Below is a small trained network, with its code and all its weights. Each question gives an input and a class and asks what happens when units are switched off, that is, made to give their printed mean instead of their output.

import numpy as np


def w(rows, s, z=0):
    codes = np.array(rows[::2]) - 128.0
    scale = np.full(codes.shape[1], s)
    scale[-1] = z or s
    return codes * scale


def f(y):
    return y / 2 * (1 + np.tanh(0.7978845608 * (y + 0.044715 * y**3)))


def log_softmax(a):
    a = a - a.max(-1, keepdims=True)
    return a - np.log(np.exp(a).sum(-1, keepdims=True))


def net(x, mask):
    res = np.array(x, float).reshape(1, 7) / 4 @ E
    y = f(res @ A[0][:, :-1].T + A[0][:, -1])
    res = res + np.where(mask, y, B[0][:, -1]) @ B[0][:, :-1]
    return log_softmax(res[-1] @ U[:, :-1].T + U[:, -1])


A, B = {}, {}
E = w([
[155,155,114,183,146,205,172],'x0',
[41,129,156,31,148,70,176],'x1',
[254,134,115,54,70,183,81],'x2',
[101,215,32,143,118,121,92],'x3',
[89,156,173,119,148,101,31],'x4',
[39,202,202,117,54,185,100],'x5',
[147,223,168,142,174,20,135],'x6',
],0.0083)
A[0] = w([
[82,142,154,130,138,148,65,119],'N1',
[182,60,110,188,94,210,130,232],'N2',
[102,89,211,74,127,59,205,219],'N3',
[129,186,145,88,73,156,80,207],'N4',
[135,94,111,206,143,85,108,87],'N5',
[112,166,76,163,157,115,229,254],'N6',
[120,222,117,88,66,149,57,166],'N7',
[138,178,177,145,126,174,140,146],'N8',
[133,110,189,204,120,138,127,252],'N9',
[214,173,144,155,121,129,60,170],'N10',
[135,65,99,111,130,127,159,133],'N11',
[117,112,125,139,90,248,144,243],'N12',
],0.011,0.0033)
B[0] = w([
[129,120,116,93,83,74,76,178],'N1',
[142,137,199,121,93,134,214,234],'N2',
[163,77,242,38,236,152,115,252],'N3',
[116,254,185,98,83,75,38,205],'N4',
[72,107,145,166,98,114,157,167],'N5',
[195,155,112,112,100,111,203,205],'N6',
[172,204,154,121,88,137,34,219],'N7',
[74,120,92,33,131,189,147,166],'N8',
[133,27,104,42,82,97,149,185],'N9',
[250,42,159,106,221,125,85,205],'N10',
[123,209,125,102,83,108,129,170],'N11',
[109,132,118,80,113,109,233,222],'N12',
],0.0087,0.012)
U = w([
[62,129,86,192,177,110,113,51],'0',
[197,156,74,117,216,80,169,123],'1',
[93,50,51,99,65,80,81,159],'2',
[102,165,228,21,148,166,107,131],'3',
[84,107,121,160,165,201,88,3],'4',
[154,75,198,108,195,102,209,189],'5',
[151,190,149,187,119,62,24,53],'6',
[101,212,101,154,76,130,254,192],'7',
],0.0081,0.0046)

Each question gives the input, the list of numbers given to net, and the class t.
The units are the neurons (one row each of A and B). Each row of codes is followed by its name. A weight is (code - 128) times the scale printed after its matrix; where a second scale follows, it is the last column's (A, B and U).
mask holds one flag per neuron, in row order. A switched-off neuron (its flag False) gives its mean, the last column of its row in B, instead of its output. The means were averaged over made-up inputs and are rounded, as every weight is.
A unit's drop is (log p(t) with every unit on - log p(t) with that unit switched off) / (log p(t) with every unit on - log p(t) with every unit switched off).
The circuit of an input: a set's keep is (log p(t) with only the set's units on - log p(t) with every unit switched off) / (log p(t) with every unit on - log p(t) with every unit switched off). Starting from all 12 units, units are removed one at a time, each time the one whose removal leaves the highest keep (on an exact tie, the one counted first), for as long as the keep stays at least 0.8.
units of the circuit, in order: the units of the circuit, biggest drop first
unit that matters most: the unit with the biggest drop
top k neurons: the k neurons with the biggest drops, biggest first
drop of u: that unit's drop, to one decimal
input [-1,-4,-3,3,6,7,-1], class 6: units of the circuit, in order => N3, N7
input [-7,-1,-8,1,4,1,0], class 5: units of the circuit, in order => N4
input [-7,-7,7,3,-5,7,3], class 6: units of the circuit, in order => N3, N7
input [-3,-5,7,5,3,-8,-6], class 5: units of the circuit, in order => N2, N10
input [3,-8,-3,2,-1,3,-3], class 7: top 2 neurons => N3, N12
input [-3,-4,-8,3,5,-5,4], class 0: units of the circuit, in order => N3, N2, N5, N7
input [6,-1,5,1,1,-1,-3], class 5: units of the circuit, in order => N10, N12
input [-6,-7,-7,4,3,-8,-1], class 2: top 4 neurons => N3, N5, N2, N12
input [2,-4,2,6,7,-8,-8], class 5: units of the circuit, in order => N2, N4
input [5,1,5,8,4,-6,8], class 6: top 4 neurons => N7, N12, N3, N9
input [-5,-4,-6,6,-3,3,-2], class 7: top 3 neurons => N3, N10, N6
input [1,6,1,-4,-5,3,-6], class 5: top 2 neurons => N7, N4
input [0,-4,5,-3,8,4,6], class 6: units of the circuit, in order => N3, N7
input [1,-6,4,4,4,-6,-2], class 5: units of the circuit, in order => N2, N10
input [-7,1,-5,1,5,-5,-8], class 2: unit that matters most => N2
input [8,-6,4,-6,-7,-5,-7], class 7: top 2 neurons => N3, N11
input [0,-8,6,-2,3,4,8], class 6: top 2 neurons => N3, N7
input [-5,2,-3,0,-5,4,-8], class 5: top 4 neurons => N7, N4, N12, N8
input [2,0,5,7,-4,1,-6], class 7: drop of N12 => 0.2
input [5,-6,-4,-3,0,6,-4], class 7: units of the circuit, in order => N3
input [-7,5,4,8,-6,7,5], class 6: drop of N7 => 0.2
input [4,-6,-4,3,8,1,6], class 6: drop of N3 => 0.5
